Here is a tiny trained network, its code and every weight. The questions are about switching its units off for an input and a class, where a switched-off unit gives its printed mean instead of its output.

import numpy as np


def w(rows, s, z=0):
    codes = np.array(rows[::2]) - 128.0
    scale = np.full(codes.shape[1], s)
    scale[-1] = z or s
    return codes * scale


def f(y):
    return np.maximum(y, 0)


def log_softmax(a):
    a = a - a.max(-1, keepdims=True)
    return a - np.log(np.exp(a).sum(-1, keepdims=True))


def net(x, mask):
    res = np.array(x, float).reshape(1, 5) / 4 @ E
    y = f(res @ A[0][:, :-1].T + A[0][:, -1])
    res = res + np.where(mask, y, B[0][:, -1]) @ B[0][:, :-1]
    return log_softmax(res[-1] @ U[:, :-1].T + U[:, -1])


A, B = {}, {}
E = w([
[182,182,178,87],'x0',
[128,81,195,103],'x1',
[127,255,122,113],'x2',
[205,124,86,121],'x3',
[94,124,87,18],'x4',
],0.0094)
A[0] = w([
[80,252,169,101,178],'n0',
[59,71,101,22,254],'n1',
[57,170,38,51,163],'n2',
[93,192,58,147,239],'n3',
[130,175,167,84,177],'n4',
[103,135,179,130,219],'n5',
[230,181,96,125,159],'n6',
[175,139,220,119,213],'n7',
],0.019,0.0028)
B[0] = w([
[220,198,179,237,249],'n0',
[202,3,141,92,230],'n1',
[244,100,29,166,231],'n2',
[59,184,43,146,209],'n3',
[193,112,164,174,185],'n4',
[102,121,163,143,167],'n5',
[157,223,130,50,199],'n6',
[72,165,169,87,190],'n7',
],0.028,0.017)
U = w([
[145,106,180,119,78],'0',
[179,189,110,6,186],'1',
[35,15,121,254,254],'2',
[64,93,211,104,196],'3',
[102,201,40,116,112],'4',
[156,29,167,57,76],'5',
[162,162,159,221,61],'6',
[187,85,33,122,75],'7',
],0.0083,0.0081)

Each question gives the input, the list of numbers given to net, and the class t.
The units are the neurons (one row each of A and B). Each row of codes is followed by its name. A weight is (code - 128) times the scale printed after its matrix; where a second scale follows, it is the last column's (A, B and U).
mask holds one flag per neuron, in row order. A switched-off neuron (its flag False) gives its mean, the last column of its row in B, instead of its output. The means were averaged over made-up inputs and are rounded, as every weight is.
A unit's drop is (log p(t) with every unit on - log p(t) with that unit switched off) / (log p(t) with every unit on - log p(t) with every unit switched off).
The circuit of an input: a set's keep is (log p(t) with only the set's units on - log p(t) with every unit switched off) / (log p(t) with every unit on - log p(t) with every unit switched off). Starting from all 8 units, units are removed one at a time, each time the one whose removal leaves the highest keep (on an exact tie, the one counted first), for as long as the keep stays at least 0.8.
circuit, biggest first: the units of the circuit, biggest drop first
most important unit: the unit with the biggest drop
top k neurons: the k neurons with the biggest drops, biggest first
input [-5,-4,-7,-8,-7], class 2: circuit, biggest first => (n0 n6)
input [-2,-2,4,5,0], class 4: circuit, biggest first => (n1 n3)
input [-4,-2,1,-8,-8], class 2: circuit, biggest first => (n6 n0)
input [5,-5,-1,7,5], class 1: most important unit => n6
input [-1,6,7,-2,7], class 7: top 3 neurons => (n2 n1 n7)
input [-2,4,-6,4,-1], class 5: circuit, biggest first => (n0 n2)
input [-2,-7,-5,6,-3], class 1: circuit, biggest first => (n0 n2)
input [-5,-5,-5,-8,-6], class 2: circuit, biggest first => (n0 n6)
input [1,3,-7,3,-8], class 3: circuit, biggest first => (n0 n2)
input [-8,2,-8,2,-4], class 2: circuit, biggest first => (n6 n2)
input [-2,0,-4,7,5], class 5: top 3 neurons => (n1 n3 n0)
input [8,8,6,6,-2], class 1: top 3 neurons => (n6 n7 n2)
input [1,1,-8,2,-3], class 3: top 3 neurons => (n2 n0 n1)
input [-6,7,1,-7,-1], class 5: top 2 neurons => (n3 n0)
input [-4,2,-2,-7,-4], class 2: top 2 neurons => (n0 n6)
input [5,-1,-6,1,-5], class 3: top 2 neurons => (n2 n0)
input [2,8,0,1,-2], class 3: top 2 neurons => (n0 n2)
input [-7,1,-8,1,6], class 5: circuit, biggest first => (n1)
input [-2,0,-3,-6,-3], class 2: top 2 neurons => (n0 n6)
input [-8,-1,3,1,-7], class 4: most important unit => n1
